Below is a small trained network, with its code and all its weights. Each question gives an input and a class and asks what happens when units are switched off, that is, made to give their printed mean instead of their output.

import numpy as np


def w(rows, s, z=0):
    codes = np.array(rows[::2]) - 128.0
    scale = np.full(codes.shape[1], s)
    scale[-1] = z or s
    return codes * scale


def f(y):
    return np.maximum(y, 0)


def log_softmax(a):
    a = a - a.max(-1, keepdims=True)
    return a - np.log(np.exp(a).sum(-1, keepdims=True))


def net(x, mask):
    res = np.array(x, float).reshape(1, 3) / 4 @ E
    y = f(res @ A[0][:, :-1].T + A[0][:, -1])
    res = res + np.where(mask, y, B[0][:, -1]) @ B[0][:, :-1]
    return log_softmax(res[-1] @ U[:, :-1].T + U[:, -1])


A, B = {}, {}
E = w([
[148,50,144,149,187,153,102,164,20,220],'x0',
[122,141,118,174,111,4,93,251,172,174],'x1',
[168,77,129,131,37,186,113,130,175,84],'x2',
],0.012)
A[0] = w([
[60,189,133,77,184,133,138,100,132,196,133],'neuron 1',
[187,63,64,160,93,58,84,174,223,134,160],'neuron 2',
[176,114,120,141,115,120,70,214,122,201,167],'neuron 3',
[133,163,155,127,176,67,113,187,92,187,189],'neuron 4',
[164,79,133,56,130,189,87,99,71,111,161],'neuron 5',
[225,97,230,118,196,183,151,137,108,87,166],'neuron 6',
[147,87,134,82,56,206,171,99,171,127,233],'neuron 7',
[130,81,223,231,128,107,130,211,155,193,252],'neuron 8',
[131,195,140,85,102,98,178,93,209,131,165],'neuron 9',
[37,173,135,69,131,106,255,81,80,85,219],'neuron 10',
[171,99,134,186,49,147,141,122,156,117,172],'neuron 11',
],0.0087,0.0028)
B[0] = w([
[182,88,132,112,84,144,148,130,142,96,183],'neuron 1',
[177,172,115,104,99,89,86,169,120,152,251],'neuron 2',
[61,246,109,195,122,105,180,188,82,138,225],'neuron 3',
[121,133,97,111,96,68,143,115,121,61,230],'neuron 4',
[148,107,104,108,95,87,137,169,149,85,209],'neuron 5',
[113,186,100,62,66,87,127,160,135,82,194],'neuron 6',
[124,108,121,81,111,109,145,187,138,61,230],'neuron 7',
[101,198,72,135,107,122,187,214,74,125,246],'neuron 8',
[119,101,132,156,193,143,137,87,124,154,214],'neuron 9',
[129,75,193,113,177,159,173,125,98,129,204],'neuron 10',
[138,55,143,116,152,110,155,148,143,125,200],'neuron 11',
],0.012,0.013)
U = w([
[188,132,155,132,169,103,79,137,193,182,40],'0',
[202,121,71,24,84,87,141,162,139,97,201],'1',
[109,124,153,181,68,147,39,99,123,156,6],'2',
[98,201,10,175,126,96,159,164,91,140,155],'3',
[112,128,152,154,218,157,188,81,100,153,146],'4',
],0.011,0.0026)

Each question gives the input, the list of numbers given to net, and the class t.
The units are the neurons (one row each of A and B). Each row of codes is followed by its name. A weight is (code - 128) times the scale printed after its matrix; where a second scale follows, it is the last column's (A, B and U).
mask holds one flag per neuron, in row order. A switched-off neuron (its flag False) gives its mean, the last column of its row in B, instead of its output. The means were averaged over made-up inputs and are rounded, as every weight is.
A unit's drop is (log p(t) with every unit on - log p(t) with that unit switched off) / (log p(t) with every unit on - log p(t) with every unit switched off).
unit that matters most: the unit with the biggest drop
k most important neurons: the k neurons with the biggest drops, biggest first
drop of u: that unit's drop, to one decimal
input [8,-1,4], class 3: unit that matters most : neuron 3
input [0,-5,-7], class 4: 2 most important neurons : (neuron 10; neuron 2)
input [0,0,-3], class 1: 4 most important neurons : (neuron 3; neuron 9; neuron 8; neuron 1)
input [-1,1,-7], class 1: 3 most important neurons : (neuron 3; neuron 1; neuron 4)
input [3,2,7], class 3: 3 most important neurons : (neuron 3; neuron 8; neuron 1)
input [-2,5,8], class 3: 2 most important neurons : (neuron 3; neuron 8)
input [-5,4,-8], class 1: 4 most important neurons : (neuron 3; neuron 1; neuron 4; neuron 8)
input [-4,-2,-4], class 4: drop of neuron 7 : 0.0
input [5,2,7], class 3: drop of neuron 3 : 0.3
input [-4,-8,-6], class 4: drop of neuron 2 : 0.1
input [8,-4,-3], class 1: drop of neuron 6 : 0.1
